Here is a tiny trained network, its code and every weight. The questions are about switching its units off for an input and a class, where a switched-off unit gives its printed mean instead of its output.

import numpy as np


def w(rows, s, z=0):
    codes = np.array(rows[::2]) - 128.0
    scale = np.full(codes.shape[1], s)
    scale[-1] = z or s
    return codes * scale


def f(y):
    return y / 2 * (1 + np.tanh(0.7978845608 * (y + 0.044715 * y**3)))


def log_softmax(a):
    a = a - a.max(-1, keepdims=True)
    return a - np.log(np.exp(a).sum(-1, keepdims=True))


def net(x, mask):
    res = np.array(x, float).reshape(1, 6) / 4 @ E
    y = f(res @ A[0][:, :-1].T + A[0][:, -1])
    res = res + np.where(mask, y, B[0][:, -1]) @ B[0][:, :-1]
    return log_softmax(res[-1] @ U[:, :-1].T + U[:, -1])


A, B = {}, {}
E = w([
[159,254,153],'x0',
[204,130,7],'x1',
[128,124,126],'x2',
[15,182,33],'x3',
[125,127,127],'x4',
[127,125,129],'x5',
],0.0078)
A[0] = w([
[191,102,145,97],'n1',
[173,104,221,80],'n2',
[119,144,121,255],'n3',
[9,139,171,120],'n4',
[96,134,111,91],'n5',
[93,135,114,103],'n6',
[188,41,173,112],'n7',
[174,173,48,118],'n8',
[47,81,182,106],'n9',
[114,74,117,80],'n10',
[66,120,86,86],'n11',
[24,95,60,166],'n12',
[79,141,116,123],'n13',
[109,133,115,135],'n14',
[78,45,106,79],'n15',
[142,177,141,67],'n16',
[138,133,106,125],'n17',
[113,139,164,115],'n18',
[92,135,137,116],'n19',
[58,166,194,139],'n20',
[45,154,91,56],'n21',
[169,112,168,84],'n22',
[68,35,97,79],'n23',
[88,137,209,72],'n24',
[71,100,195,91],'n25',
[176,90,156,106],'n26',
[64,125,96,84],'n27',
[142,20,130,112],'n28',
[156,186,151,106],'n29',
[121,212,148,105],'n30',
[148,215,150,110],'n31',
[92,157,82,180],'n32',
[75,148,109,110],'n33',
[164,90,32,77],'n34',
],0.015,0.0087)
B[0] = w([
[112,208,150,165],'n1',
[139,170,130,198],'n2',
[138,97,166,229],'n3',
[183,113,120,234],'n4',
[133,190,134,136],'n5',
[125,150,138,142],'n6',
[110,156,168,210],'n7',
[189,121,107,200],'n8',
[172,125,64,204],'n9',
[69,129,73,143],'n10',
[110,165,146,171],'n11',
[142,141,209,254],'n12',
[157,161,158,165],'n13',
[132,130,151,142],'n14',
[63,109,85,179],'n15',
[43,132,58,138],'n16',
[160,119,123,135],'n17',
[139,124,106,147],'n18',
[160,136,131,145],'n19',
[202,104,86,223],'n20',
[106,174,134,184],'n21',
[117,170,140,155],'n22',
[31,102,86,193],'n23',
[193,157,64,179],'n24',
[162,149,71,187],'n25',
[100,207,168,167],'n26',
[93,172,147,168],'n27',
[68,107,127,197],'n28',
[2,98,111,166],'n29',
[56,85,109,185],'n30',
[16,61,82,190],'n31',
[129,139,180,208],'n32',
[116,175,166,168],'n33',
[218,149,52,188],'n34',
],0.0092,0.0099)
U = w([
[127,254,236,89],'0',
[41,85,101,93],'1',
[238,161,67,66],'2',
[159,110,198,250],'3',
],0.0086,0.012)

Each question gives the input, the list of numbers given to net, and the class t.
The units are the neurons (one row each of A and B). Each row of codes is followed by its name. A weight is (code - 128) times the scale printed after its matrix; where a second scale follows, it is the last column's (A, B and U).
mask holds one flag per neuron, in row order. A switched-off neuron (its flag False) gives its mean, the last column of its row in B, instead of its output. The means were averaged over made-up inputs and are rounded, as every weight is.
A unit's drop is (log p(t) with every unit on - log p(t) with that unit switched off) / (log p(t) with every unit on - log p(t) with every unit switched off).
The circuit of an input: a set's keep is (log p(t) with only the set's units on - log p(t) with every unit switched off) / (log p(t) with every unit on - log p(t) with every unit switched off). Starting from the 12 units with the biggest drops (on a tie, the unit counted first), units are removed one at a time, each time the one whose removal leaves the highest keep (on an exact tie, the one counted first), for as long as the keep stays at least 0.8.
circuit, biggest first: the units of the circuit, biggest drop first
unit that matters most: the unit with the biggest drop
k most important neurons: the k neurons with the biggest drops, biggest first
drop when u is switched off: that unit's drop, to one decimal
input [3,-5,-8,1,0,-8], class 2: circuit, biggest first => (n20; n24; n12)
input [-8,4,4,-6,-4,-3], class 1: circuit, biggest first => (n28; n23)
input [5,-8,6,-5,-1,6], class 2: circuit, biggest first => (n24; n20)
input [-6,-8,5,1,1,5], class 2: most important neuron => (n9)
input [5,3,8,3,-1,3], class 1: circuit, biggest first => (n31; n30)
input [7,-1,8,-5,2,-1], class 1: circuit, biggest first => (n31; n29)
input [-6,2,-7,-4,0,-8], class 1: circuit, biggest first => (n28; n12)
input [7,3,-7,-8,0,7], class 0: 2 most important neurons => (n1; n26)
input [1,-4,-8,-2,-4,5], class 2: 2 most important neurons => (n12; n24)
input [8,-6,5,6,4,7], class 1: 3 most important neurons => (n31; n30; n29)
input [7,0,5,6,-4,-2], class 1: 4 most important neurons => (n31; n30; n29; n16)
input [3,3,0,-6,-3,8], class 0: drop when n3 is switched off => 0.0
input [1,-4,-2,-6,-1,-2], class 0: drop when n1 is switched off => 0.1
input [-2,-7,6,8,6,5], class 0: unit that matters most => n12
input [8,7,-4,2,7,-4], class 1: drop when n31 is switched off => 0.3
